Below is a small trained network, with its code and all its weights. Each question gives an input and a class and asks what happens when units are switched off, that is, made to give their printed mean instead of their output.

import numpy as np


def w(rows, s, z=0):
    codes = np.array(rows[::2]) - 128.0
    scale = np.full(codes.shape[1], s)
    scale[-1] = z or s
    return codes * scale


def f(y):
    return y / 2 * (1 + np.tanh(0.7978845608 * (y + 0.044715 * y**3)))


def log_softmax(a):
    a = a - a.max(-1, keepdims=True)
    return a - np.log(np.exp(a).sum(-1, keepdims=True))


def net(x, mask):
    res = np.array(x, float).reshape(1, 7) / 4 @ E
    y = f(res @ A[0][:, :-1].T + A[0][:, -1])
    res = res + np.where(mask, y, B[0][:, -1]) @ B[0][:, :-1]
    return log_softmax(res[-1] @ U[:, :-1].T + U[:, -1])


A, B = {}, {}
E = w([
[12,107,182,254,64,212],'x0',
[155,29,55,182,36,37],'x1',
[109,91,138,113,134,139],'x2',
[136,125,135,135,131,131],'x3',
[115,110,123,117,127,137],'x4',
[98,211,4,175,199,80],'x5',
[109,138,116,107,128,110],'x6',
],0.006)
A[0] = w([
[85,244,146,91,89,221,86],'n0',
[87,135,81,209,60,176,58],'n1',
[64,85,137,189,66,211,237],'n2',
[178,182,2,194,199,113,148],'n3',
[157,92,95,185,37,55,66],'n4',
[137,173,156,228,70,187,120],'n5',
[223,184,163,105,103,25,120],'n6',
[70,129,204,72,165,150,64],'n7',
[102,183,137,105,152,199,33],'n8',
[20,126,159,201,82,178,44],'n9',
[107,112,68,127,56,108,35],'n10',
[246,74,218,66,78,166,167],'n11',
[118,197,153,132,168,246,38],'n12',
[22,189,19,127,212,146,86],'n13',
[5,152,192,172,57,73,62],'n14',
[119,116,204,41,36,178,71],'n15',
[86,123,193,114,150,130,5],'n16',
[133,101,66,159,23,104,31],'n17',
[122,97,102,145,86,118,6],'n18',
[120,90,147,202,37,10,17],'n19',
[24,160,178,228,103,127,99],'n20',
[94,67,88,117,116,159,4],'n21',
[208,99,214,168,95,219,17],'n22',
],0.0068,0.0034)
B[0] = w([
[199,29,148,159,204,146,182],'n0',
[129,166,93,99,137,97,171],'n1',
[32,179,96,111,91,87,254],'n2',
[49,112,193,130,87,46,239],'n3',
[216,110,86,181,253,224,193],'n4',
[87,142,20,10,107,127,183],'n5',
[94,162,69,87,162,99,188],'n6',
[167,82,94,211,164,110,153],'n7',
[180,41,97,197,163,169,147],'n8',
[105,113,78,45,144,41,204],'n9',
[178,46,200,215,134,208,137],'n10',
[41,156,116,172,122,49,231],'n11',
[138,35,108,181,182,219,179],'n12',
[148,65,199,242,113,62,212],'n13',
[181,74,66,70,207,147,178],'n14',
[125,134,174,188,165,51,183],'n15',
[210,55,158,184,161,123,121],'n16',
[160,82,180,167,213,210,166],'n17',
[194,20,176,178,172,129,121],'n18',
[173,36,75,167,216,173,184],'n19',
[76,155,33,30,158,87,210],'n20',
[164,76,207,173,199,146,114],'n21',
[151,91,116,139,102,66,165],'n22',
],0.0058,0.0056)
U = w([
[93,138,41,20,153,50,146],'0',
[214,53,111,188,239,190,81],'1',
[76,125,116,105,84,89,251],'2',
[84,136,109,134,65,75,199],'3',
[56,89,151,191,66,3,57],'4',
[99,137,66,125,47,107,106],'5',
],0.0055,0.0027)

Each question gives the input, the list of numbers given to net, and the class t.
The units are the neurons (one row each of A and B). Each row of codes is followed by its name. A weight is (code - 128) times the scale printed after its matrix; where a second scale follows, it is the last column's (A, B and U).
mask holds one flag per neuron, in row order. A switched-off neuron (its flag False) gives its mean, the last column of its row in B, instead of its output. The means were averaged over made-up inputs and are rounded, as every weight is.
A unit's drop is (log p(t) with every unit on - log p(t) with that unit switched off) / (log p(t) with every unit on - log p(t) with every unit switched off).
The circuit of an input: a set's keep is (log p(t) with only the set's units on - log p(t) with every unit switched off) / (log p(t) with every unit on - log p(t) with every unit switched off). Starting from the 12 units with the biggest drops (on a tie, the unit counted first), units are removed one at a time, each time the one whose removal leaves the highest keep (on an exact tie, the one counted first), for as long as the keep stays at least 0.8.
units of the circuit, in order: the units of the circuit, biggest drop first
most important unit: the unit with the biggest drop
k most important neurons: the k neurons with the biggest drops, biggest first
drop of u: that unit's drop, to one decimal
input [-6,7,-1,7,-5,-4,-1], class 1: 3 most important neurons => [n4; n2; n19]
input [8,-7,4,2,-2,-2,6], class 0: units of the circuit, in order => [n20; n9]
input [2,-7,-6,7,-5,8,-4], class 4: 2 most important neurons => [n3; n13]
input [0,3,-1,0,-1,8,-5], class 4: most important unit => n3
input [1,-5,0,6,-2,-7,-6], class 4: units of the circuit, in order => [n11; n15]
input [7,1,4,6,3,5,-4], class 0: units of the circuit, in order => [n20; n9; n5]
input [0,3,-6,3,-5,8,-5], class 4: units of the circuit, in order => [n3; n13]
input [3,-7,6,4,-7,-6,7], class 1: 3 most important neurons => [n0; n12; n7]
input [-5,7,1,4,-3,-5,-1], class 1: units of the circuit, in order => [n4; n2]
input [5,7,8,1,2,-5,-6], class 1: 3 most important neurons => [n4; n19; n17]
input [3,-3,-6,2,0,8,-8], class 4: 3 most important neurons => [n13; n3; n4]
input [7,-1,-8,4,3,-2,1], class 0: drop of n9 => 0.1
input [7,3,8,-2,1,-5,5], class 0: drop of n20 => 0.2
input [-3,-6,0,-1,-3,2,0], class 1: most important unit => n2
input [3,-7,-1,5,-6,-3,0], class 1: drop of n12 => 0.5
